Each row has a name. After each piece below comes the name of the row it's from, unless a question asks for something else. Each question is about the rows just above it.

[ 87 125 154  89 171 146 156 143 160 113  52 104 145 169  62 119 176 109
 139  91  96 111] = Fovog
[177 131  89 170  69 102  88 127  98 149 229 167 136  73 214 126  76 145
 114 153 136 125] = vel
[107 127 144 109 146 138 145 127 139 120  93 115 119 145 100 130 145 122
 134 122 128 111] = vab
[121 125 111 109 120 114 117 176 145 136 147 150 199 121 126  96 137 115
 120  75  64 201] = vesi
[103 149 215 161 154  80 201 119 145 113  79 104 119 161  75 130 160 118
 137 114 128 101] = giga
[142 129 215 154 161 118 111 132 119 136 161 144 136 105 163 122 107 132
 120 130 128 151] = reli
[135 130 123 136 129 138 134 100 119  74 120 115  83 129 126 145 122 135
 132 161 169  91] = soze
[144 100 122 150 129 103 123 191 120 176 199  68 118 133  96 107  64 122
 124 145 137 109] = Vabid
[107 124 122 103 137 118 122 176 150 133 120 144 199 129 100  96 145 109
 123  67  64 191] = dafu
asked: [120 176 199  68 118 133  96 107]  Vabid
Put [104 125 176 160 145  89 119 154 169 146  91  52 171  62 111 113  96 109
  87 143 156 139] back in order: which row is it?  Fovog
[109 120 107  64 137 122 100 118  67 123 199 124 145  96 176 129 150 133
 103 191 144 122] is which row reordered?  dafu
What comes right after [156] in the named rows?  [143]
The entry that follows [67]:  [64]
Where do [144 100 122 150 129 103 123 191 120 176 199  68 118 133  96 107  64 122
 124 145 137 109] appear?  Vabid
The row with [215 161 154] is  giga

[120  91  71 137 139 155 116 171 148 163 114 146 174  76 153 122] : Roloz
[139 152 120 146 135  53  71  90 183 166  64 138 126 138 112 163] : Zurok
[158 132 131 101 135 117 117  76 104 156 142  91 135 142 130 158] : buluk
[139 152 120 146 135  53  71  90 183 166  64 138 112 126 163 138] : Novug
[158  74 122 108  83 126 112  85  72 157 118 132 150 137 205 144] : ralo
Does one of the named rows hold [ 64 138 126 139] side by side, in this order?  no
Where do [ 64 138 112 126 163 138] appear?  Novug

[124 200 158 134 172 116 156 148  97 134 102 142  83 167 107 194  59 149
 129 196] -> Gom
[194 142 172 158 200 156 124 116 102 107 149 167  97  84 134  59 196 129
 134 148] -> kevi
[172 200 194 116 156 142 149 124 107 158 102 152 109  77 111  98 194 148
 106 103] -> ruke
asked: [172 116 156 148  97 134 102 142]  Gom
The row with [142 172 158 200 156 124 116] is  kevi
The row with [194 142 172 158 200 156 124 116 102 107 149 167  97  84 134  59 196 129
 134 148] is  kevi
asked: [172 200 194 116 156 142 149 124 107 158 102]  ruke
Put [134 124  97 158  84 167 156 194  59 196 134 172 129 148 200 102 149 142
 107 116] back in order: which row is it?  kevi
asked: [102 107 149 167  97  84 134  59 196 129]  kevi
What comes right after [98] in the named rows?  [194]

[147 154 195  92 145  59] = Sud
[ 86 168  88 159 153 110] = viz
[157 153 103 158  98  59] = sigu
[155 117 103 158  99 132] = pedud
[159 110  86 168  87 153] = vodeg
Go on from [157 153] to the end of its row.  [103 158  98  59]
After [153 103], its row goes on with  [158  98  59]
Where do [153 103 158  98] appear?  sigu
Put [153  87  86 159 168 110] back in order: which row is it?  vodeg
Which row holds [168  87]?  vodeg
Go on from [103 158  99] to the end of its row.  [132]
What comes right after [99] in the named rows?  [132]

[130 132 128 127 124 126 133 129 125 124 133 127 130 133 126 125 130 128
 125 129 131 125 131] -> Firam
[116  90 122 125 201 161  70 120 158 200  77 166  68  70 158 181  75 121
 205 119  83 173  86] -> dulam
[117  95 122 123 197 159  73 122 155 197  81 164  71  73 156 126 126 126
 200 120  85 169  88] -> Kozov
[129 128 128 129 127 128 132 127 127 125 131 128 127 127 127 126 127 126
 129 128 131 129 131] -> Vol
After [126 127 126], its row goes on with  [129 128 131 129 131]
asked: [131 129]  Vol
Right after [161] comes  [70]
Among the named rows, does one hold [125 131] next to each other, in this order?  yes

[ 77 161 188 186] = tek
[ 77 161  48  51] = zise
[159  93 156 156] = gari
[124 122 110 110] = paf
[ 77 161 189 186] = gopug
[154 161  48  51] = mag
[159  93] is in which row?  gari
Go on from [ 77 161 188] to the end of its row.  [186]
Where do [122 110 110] appear?  paf
Go on from [159  93 156] to the end of its row.  [156]

[118 187 130  51  85 119  87] : rin
[151 224 113  52  85 128 171] : zizo
[126 223 113  52  86 119  87] : Gov
Go on from [223 113  52] to the end of its row.  [ 86 119  87]
Right after [223] comes  [113]
Among the named rows, does one hold [ 84 128] next to each other, in this order?  no
Where do [151 224 113  52  85 128] appear?  zizo
After [52 85], its row goes on with  [128 171]
After [224 113  52  85 128], its row goes on with  [171]

[117 144 118 149 145 136 137 118 118 147 147 148 149 119 116 148 120] : Peg
[ 85 155 156  97 173 117 106 167  86 107 169 102 167 177 121 103 166] : Gevof
[120 144 145 116 148 118 118 147 118 136 149 137 148 149 118 117 147] : ror
[ 97 161 161  99 174 111 106 169  95 125 173 123 171 177 113 103 169] : diz
[120 144 117 149 145 136 118 147 118 136 149 137 148 149  70 117 147] : Ref
Put [147 117 118 149 148 137 149 136 118 147 118 118 148 116 145 144 120] back in order: which row is it?  ror
The rest of the row after [118 149 145 136]:  [137 118 118 147 147 148 149 119 116 148 120]
[118 149 145 136 137 118 118 147 147 148] is in which row?  Peg
Among the named rows, does one hold [102 168 177 121] next to each other, in this order?  no
asked: [137 118]  Peg
Which row holds [ 97 161 161  99 174 111 106 169  95 125 173 123 171 177 113 103 169]?  diz

[137 136 149  85  63 118 162 153 106 140 166 136 115  93 124 168 138  96
  95 140 142 173 208 158 165  65  89 163 127 115 166 112  88  82 123  80
 124 154 140  89 150 128 118 141  94 154  84 127  82 105 123] : guz
[131 121 120 133 146 138 117 141 147 142 124 122 128 126 130 137 128 129
 129 129 120 129 103 136 134 133 119 122 133 129 133 105 112 134 124 124
 148 115 131 115 106 124 134 121 123 115 143 126 132 117 136] : lati
[123 124 133 121 114 125 147 134 128 137 137 132 122 118 131 133 133 134
 125 122 127 137 145 146 141 103 105 129 129 115 145 117 122 111 139 118
 131 134 131 120 123 136 130 141 111 148 112 123 119 116 127] : Dud
[121 120 133 126 121 126 147 129 131 137 134 128 122 122 131 133 132 134
 133 119 124 129 136 146 136 103 105 123 129 115 142 117 129 115 143 124
 134 129 130 124 117 138 133 141 105 148 115 120 124 112 128] : muva
[161 163 118 113 117 132  60 137 105 106 124 129 147 136 116 131 113  88
  91 175 154 142 141  76 125 190 196 178 123 171  96 167 100 160  64 118
 102 137 129 120 181  89 101  79 111 147 143 156 116 178 129] : goz
[135 134 127 121 121 128 116 132 120 124 129 129 131 129 126 131 126 119
 118 138 133 134 136 121 132 134 143 139 128 139 128 131 117 130 115 124
 124 129 129 124 141 119 122 118 139 116 128 134 124 138 128] : zom
[135 134 129 121 121 129 116 133 122 126 132 130 131 125 125 133 126 119
 118 140 133 137 141 121 132 134 137 142 127 136 128 134 117 130 115 121
 124 134 129 122 141 121 121 121 139 116 125 132 121 134 129] : Sogan
Which row holds these entries in another order? [128 112 124 120 115 148 105 141 133 138 117 124 130 129 134 124 143 115
 129 117 142 115 129 123 105 103 136 146 136 129 124 119 133 134 132 133
 131 122 122 128 134 137 131 129 147 126 121 126 133 120 121]  muva
Among the named rows, does one hold [113 128] next to each other, in this order?  no
Does one of the named rows hold [105 129] side by side, in this order?  yes
The rest of the row after [111 148]:  [112 123 119 116 127]
The rest of the row after [131 133 132 134]:  [133 119 124 129 136 146 136 103 105 123 129 115 142 117 129 115 143 124
 134 129 130 124 117 138 133 141 105 148 115 120 124 112 128]

[124  82 133 122] = zoso
[160  46  90  84] = lunag
[ 29 133 106 102] = bopep
[114 160 105 150] = godum
[139 169 156 149] = Gabib
[151  61 102 100] = Sido
[179 206 185 170] = gumiz
[158 229 204 183] = komo
[ 82 133 122] is in which row?  zoso
asked: [206 185]  gumiz
asked: [133 122]  zoso
Right after [46] comes  [90]
The entry that follows [106]:  [102]
Right after [105] comes  [150]
Which row holds [ 61 102 100]?  Sido

[162 154 118 151 159 155 124 146 166 148  78 143 180 139] = rele
[120 161 114 114 161 143 105 116 101 142 127 125 171 114] = Bop
[152  95 143 173  57 160 122 126 172 155  85 124 107  92] = bub
[139 151 169 106 115 125 146  83 115 137  91 113 120  81] = Las
[162 154 118 151 159 155 124 146 166 148  78 143  94  59] = Luk
[178 135 133 178 104 106 132 151  98 112 127 110 109  45] = tavid
[143 141 140 102 148  80 101  91 166  84 144 139 155  99] = fup
[162 154 118 151 159 155 124 146 166 148  98 105 135 115] = Dosit
[176 171 172 188 168 162 175 204 125 145 161 200 115 147] = nug
The rest of the row after [143 141]:  [140 102 148  80 101  91 166  84 144 139 155  99]
The entry that follows [102]:  [148]

[140 129 147 112 131  97 122 113 112 116 168 144 121 135 123 148] = pif
[139 157 125 114 184 139 135 111 112 116 168 145 144 141 121 128] = Sav
[116 102 131 100  98  87 106  98 146 104 126 108 130 129 123 152] = zomig
[153 125 118 116 126 111  79 110 160 118 118 118 106  92 115 152] = dep
[140 129 147 112 131  97 122 113 155  90 152 140 121 135 119 140] = bubaf
[118 145 121 141 118 145 109 119  99 107 114 121 119 142 132 125] = pavom
[102 106  94 115 108 133 140 112  88 119 145  95 154 137 134 122] = Fegu
[112 111 157 116 141 168 139 144 121 145 139 184 135 129 125 114] = dul
[106 113 111 110 135 141 139  99 118 144 127 116 138 150 119 128] = rupu
[120 131 135  89 129 110 114  60 112 138 118 105 170 105 112 146] = Biv
[ 82 111 101  95 109 134 121  88 134 110 113  93 131 145 158 150] = gemir
[155 160 103 176 128 150 135 202  97  66 145 112  49  91 130  78] = mun
What comes right after [132] in the named rows?  [125]
Put [114 125 129 135 184 139 145 121 144 139 168 141 116 157 111 112] back in order: which row is it?  dul
Put [128 121 141 144 145 168 116 112 111 135 139 184 114 125 157 139] back in order: which row is it?  Sav
Put [112  88 119 145  95 154 137 134 122 102 106  94 115 108 133 140] back in order: which row is it?  Fegu
After [112 116 168 145], its row goes on with  [144 141 121 128]

[141  49 153 120  54 140 214] : kiku
[ 76 197 210  39 203 190 163] : garo
[197  76 141 138  46 149 105] : puzu
[179 155  66  32  49  77  58] : vopeb
[100 172 110 113  51 169  89] : tez
[200 132  65 202  63 121  74] : Repi
Right after [203] comes  [190]
Which row holds [197  76]?  puzu

[107 196 107 221 137 145 151 113 148 152 153 155 131 113 155 158 107 164
 110 141 147 220 140 158 113 174]  des
[128 113 128 106 126 126 120 125 121 119 119 118 131 112 119 104 127 113
 127 124 122 106 125 117 126 107]  bul
[107 196 107 221 137 110 151 113 148 152 153 155 150  73 155 177 107 164
 110 141 147 220 140 158 113 174]  mimed
[ 78 150  74 147 148  72 160  75 158 160 162 161 150  74 161 177  72 165
  77 150 162 150 147 164  73 180]  Dazig
After [150  73], its row goes on with  [155 177 107 164 110 141 147 220 140 158 113 174]
After [162 150 147], its row goes on with  [164  73 180]

[ 92 172  65 105 170 154 179 117 152  91 159  78 125 142 113 162 104 124
 144 103 141 158 136 156 115 137 106 122 136 166 162 160 120 112 171 132
  87 136 123 107 144 147 110 101 116 107 112 157] : sefa
[ 81 141 124 111 158 124 145 104 172 109 114 118 136  90  78 115  81 138
 129  94 124 134 108 147 116 118 115 119 142 176 170 191 133 107 168 189
  87 115  68 121 124 174 140  74 109 108 105 149] : kive
[ 74 208 102 107 164 161 137 136 187 134 141 110 131  86 104 125  88 157
 126  69 120 167 130 160 133 139 117 122 151 164 165 174 135  95 187 151
 119 118  75 126 141 149 118 109  88 124 107 130] : bavas
[ 87 173  65 111 151 168 140 127 153 119 148 106 117 146  87 178  86 170
 131  88 139 133 138 156 115 138 106 129 118 129 176 200 106  89 170 127
 129 121 113 120 141 146 100 111 110  85 126 142] : Nom
[ 95  88  89 123 169  93 154 106 140 114  91 109 150 134  69 172  83 138
 115 106 120 118 103 122 117  97  92 117 119 142 193 195 112  85 144 167
 122 130  86 149 123 176 100 111 111  85 157 162] : Pas
Go on from [100 111 110  85] to the end of its row.  [126 142]
Right after [94] comes  [124]
The rest of the row after [156 115 138 106]:  [129 118 129 176 200 106  89 170 127 129 121 113 120 141 146 100 111 110
  85 126 142]
Go on from [124 134 108] to the end of its row.  [147 116 118 115 119 142 176 170 191 133 107 168 189  87 115  68 121 124
 174 140  74 109 108 105 149]

[134 143 149 161 141 145] : rel
[112 131  66 127 108 144] : fel
[103 136 120 146  90 123] : gen
[ 91 120 136 123 103 146] : Rut
[ 48 131  65 119 100 147] : bure
[148 138 112 133 160 128] : risi
[148 145 161 134 143 141] : Furo
[124 107  98 134 211 183] : sevek
[108 140 103 127  94 134] : Fakof
Is [ 98 133] printed in one of the named rows, side by side and in this order?  no
Put [ 48  65 100 119 131 147] back in order: which row is it?  bure
Which row holds these entries in another order? [134 143 141 148 145 161]  Furo
asked: [149 161]  rel
Go on from [131  65] to the end of its row.  [119 100 147]
Put [146 103 120 136 123  90] back in order: which row is it?  gen

[ 84 135 198 112 110  85] : zurim
[217 142 168 115 131 162] : begi
[112 128  79 111  69  80] : sib
[ 90 133 178 168 172  75] : napi
[156 183 140 160 203 218] : gani
[ 99 157 185 143  59 121] : Lib
[197 110  85  84 112 135] : tovo
Go on from [ 84 135 198 112 110] to the end of its row.  [85]
After [156 183 140 160], its row goes on with  [203 218]
After [178 168], its row goes on with  [172  75]
The entry that follows [217]:  [142]
[ 84  85 110 112 135 197] is which row reordered?  tovo

[142 132 130  95 129 119] : gavu
[140 138 137  93 144 140] : vil
[111 142 130 114 145 142] : lume
[126 123 137  95 135 140] : Lugi
[ 79 123 137  96 207 155] : tav
[105 146 127 121 147 142] : Zolib
[140 141 144  81 144 142] : fekug
[140 138 138 144 140  93] : Konud
[123 138 119 104 153 130] : lipu
[143 132 130  95 128 119] : sov
[ 95 119 128 130 132 143] is which row reordered?  sov
Put [142 105 146 127 121 147] back in order: which row is it?  Zolib
[ 93 137 138 140 140 144] is which row reordered?  vil
The rest of the row after [123 137  95]:  [135 140]

[176  79 166 109 179 143 115 169 120 164 170 172 174 137  78 179 233  76
 193 116 149 164 180 147 177 117 225] = taraf
[176 114 166 109 179 143 115 169 120 164 170 172 174 137 119 172 233 112
 193 116 149 164 180 147 177 117 225] = sos
[176 114 166 109 179 143 115 169 120 164 170 172 137 119 174 172 233 112
 193 116 149 164 180 147 177 117 155] = pedi
Is [177 117] printed in one of the named rows, side by side and in this order?  yes
The row with [174 137 119] is  sos
Is [115 169] printed in one of the named rows, side by side and in this order?  yes
Among the named rows, does one hold [176 114] next to each other, in this order?  yes
What comes right after [76] in the named rows?  [193]
After [119 174 172 233 112], its row goes on with  [193 116 149 164 180 147 177 117 155]

[119  63 182 112 178  81 151 145  52 161 109 200 160 138 126 110 124 201
 161 161  86 123 139 119 139 142 205 112 171 135 154 148 114 121 143 161
 107 123 122  87 174 160 128 109  78 160 113 120] : ris
[131  83 113 116  82 105 123 137 149 123 116 101 149 123 118  87 110  89
 104 175 174 151 144 115 135  67 132 218 157 137 121 145 107 158 176 162
 113 128 117 127 178  94 111 105 118 122  71 178] : bog
[ 62  83 128 213  99 193  82 137  66  62 102 108 133 146 157 162 113  57
  92 106 102 137  61 106 109 112 154 115  94 166 156 144 107  97 147 161
 113 204 109 179  99 103 159 128 122 106 167 103] : Tuvor
asked: [131  83 113 116  82 105 123 137 149 123 116 101 149 123 118  87 110  89
 104 175 174 151 144 115 135  67 132 218 157 137 121 145 107 158 176 162
 113 128 117 127 178  94 111 105 118 122  71 178]  bog
After [135  67 132 218 157], its row goes on with  [137 121 145 107 158 176 162 113 128 117 127 178  94 111 105 118 122  71
 178]
After [144 107], its row goes on with  [ 97 147 161 113 204 109 179  99 103 159 128 122 106 167 103]
Which row holds these entries in another order? [103  62  83 128 213  99 193  82 137  66  62 102 108 133 146 157 162 113
  57  92 106 102 137  61 106 109 112 154 115  94 166 156 144 107  97 147
 161 113 204 109 179  99 103 159 128 122 106 167]  Tuvor

[105 117 104 162] -> paped
[ 81 174 130 116] -> pekig
[113  94  71 157] -> dig
[139 138  98 224] -> der
[117  81 174 130] -> zuro
[134  84 154 119] -> relef
Does one of the named rows hold [ 84 134] side by side, in this order?  no
Does one of the named rows hold [105 162] side by side, in this order?  no
Put [ 81 174 130 117] back in order: which row is it?  zuro

[ 89  49 110  68 133 128 132 142] : pifak
[ 89  49 110  68 133 129 130 144] : disek
[ 89  49 110 145 133 128 132 142] : tivaz
The rest of the row after [110 145 133]:  [128 132 142]
The rest of the row after [ 49 110  68 133 128]:  [132 142]
The row with [ 89  49 110  68 133 128 132 142] is  pifak

[131 120  90 113 124  95 148 108 101 123 112 106 148 159 123  86] = lado
[142 141 146 120 149 176 108 162 132 147  89 114  68  80 181 164] = Lepud
[142 141 146 120 149 176 108 162 132 100 110 105 148 160 129  84] = Tugu
[141 135 133 102 147 179  95 162 117  77  58  92  36  58 195 159] = seku
[139 140 159 146 145 156 137 149 155 143 151 152 138 134 138 160] = bikin
[133 120  85 110 125  94 149 108  97 120 105 101 146 159 128  82] = zeva
Right after [85] comes  [110]
What comes right after [100] in the named rows?  [110]

